Below is a small trained network, with its code and all its weights. Each question gives an input and a class and asks what happens when units are switched off, that is, made to give their printed mean instead of their output.

import numpy as np


def w(rows, s, z=0):
    codes = np.array(rows[::2]) - 128.0
    scale = np.full(codes.shape[1], s)
    scale[-1] = z or s
    return codes * scale


def norm(h):
    return h / np.sqrt((h * h).mean(-1, keepdims=True) + 1e-5)


def f(y):
    return np.maximum(y, 0)


def log_softmax(a):
    a = a - a.max(-1, keepdims=True)
    return a - np.log(np.exp(a).sum(-1, keepdims=True))


def net(x, mask):
    res = np.array(x, float).reshape(1, 4) / 4 @ E
    u = 0
    for l in range(2):
        y = f(norm(res) @ A[l][:, :-1].T + A[l][:, -1])
        res = res + np.where(mask[u : u + 5], y, B[l][:, -1]) @ B[l][:, :-1]
        u += 5
    return log_softmax(norm(res)[-1] @ U[:, :-1].T + U[:, -1])


A, B = {}, {}
E = w([
[205,94,10,147,61],'x0',
[100,99,150,91,31],'x1',
[75,119,92,240,82],'x2',
[116,244,69,104,85],'x3',
],0.012)
A[0] = w([
[127,138,104,187,162,2],'0.n0',
[132,251,88,134,146,33],'0.n1',
[122,149,97,135,159,2],'0.n2',
[83,129,141,196,97,44],'0.n3',
[79,187,144,192,198,207],'0.n4',
],0.024,0.0056)
B[0] = w([
[141,79,150,152,250,156],'0.n0',
[91,123,43,21,58,228],'0.n1',
[187,158,159,143,80,141],'0.n2',
[66,113,110,221,105,187],'0.n3',
[254,94,140,59,130,251],'0.n4',
],0.018,0.012)
A[1] = w([
[41,157,217,62,177,255],'1.n0',
[90,89,213,139,155,14],'1.n1',
[127,93,247,66,155,219],'1.n2',
[132,251,101,79,173,48],'1.n3',
[189,168,109,82,173,179],'1.n4',
],0.029,0.0019)
B[1] = w([
[161,183,88,193,188,176],'1.n0',
[131,66,160,108,170,178],'1.n1',
[141,212,153,164,141,252],'1.n2',
[182,5,106,108,82,184],'1.n3',
[136,188,137,150,163,242],'1.n4',
],0.033,0.016)
U = w([
[6,149,73,182,46,101],'0',
[74,143,138,98,125,2],'1',
[183,109,66,61,64,191],'2',
[195,194,132,169,190,176],'3',
[60,71,153,213,144,102],'4',
],0.02,0.0077)

Each question gives the input, the list of numbers given to net, and the class t.
The units are the neurons (one row each of A and B). Each row of codes is followed by its name. A weight is (code - 128) times the scale printed after its matrix; where a second scale follows, it is the last column's (A, B and U).
mask holds one flag per neuron, layer by layer. A switched-off neuron (its flag False) gives its mean, the last column of its row in B, instead of its output. The means were averaged over made-up inputs and are rounded, as every weight is.
A unit's drop is (log p(t) with every unit on - log p(t) with that unit switched off) / (log p(t) with every unit on - log p(t) with every unit switched off).
The circuit of an input: a set's keep is (log p(t) with only the set's units on - log p(t) with every unit switched off) / (log p(t) with every unit on - log p(t) with every unit switched off). Starting from all 10 units, units are removed one at a time, each time the one whose removal leaves the highest keep (on an exact tie, the one counted first), for as long as the keep stays at least 0.8.
circuit, biggest first: the units of the circuit, biggest drop first
top k neurons: the k neurons with the biggest drops, biggest first
k most important neurons of layer l: the k neurons of layer l with the biggest drops, biggest first
drop when u is switched off: that unit's drop, to one decimal
input [3,1,1,-2], class 2: circuit, biggest first => (1.n2)
input [-4,7,2,-7], class 4: circuit, biggest first => (0.n4 1.n4)
input [0,6,0,-2], class 4: circuit, biggest first => (0.n4 0.n1 1.n4 1.n0)
input [1,0,1,-3], class 4: top 2 neurons => (0.n4 0.n1)
input [7,-8,8,-8], class 4: 3 most important neurons of layer 1 => (1.n2 1.n4 1.n0)
input [-5,-2,6,4], class 2: 2 most important neurons of layer 1 => (1.n2 1.n0)
input [5,-2,5,0], class 4: 2 most important neurons of layer 1 => (1.n2 1.n4)
input [1,-7,-7,0], class 2: 3 most important neurons of layer 1 => (1.n3 1.n0 1.n2)
input [8,7,5,-5], class 0: top 3 neurons => (0.n4 1.n3 1.n1)
input [8,6,7,0], class 0: top 2 neurons => (0.n4 1.n3)
input [-6,5,8,-2], class 4: top 2 neurons => (0.n3 0.n1)
input [-3,-5,0,2], class 2: top 2 neurons => (0.n1 1.n0)
input [-2,5,7,5], class 0: drop when 0.n3 is switched off => 0.2
input [-3,4,7,3], class 0: circuit, biggest first => (0.n3)
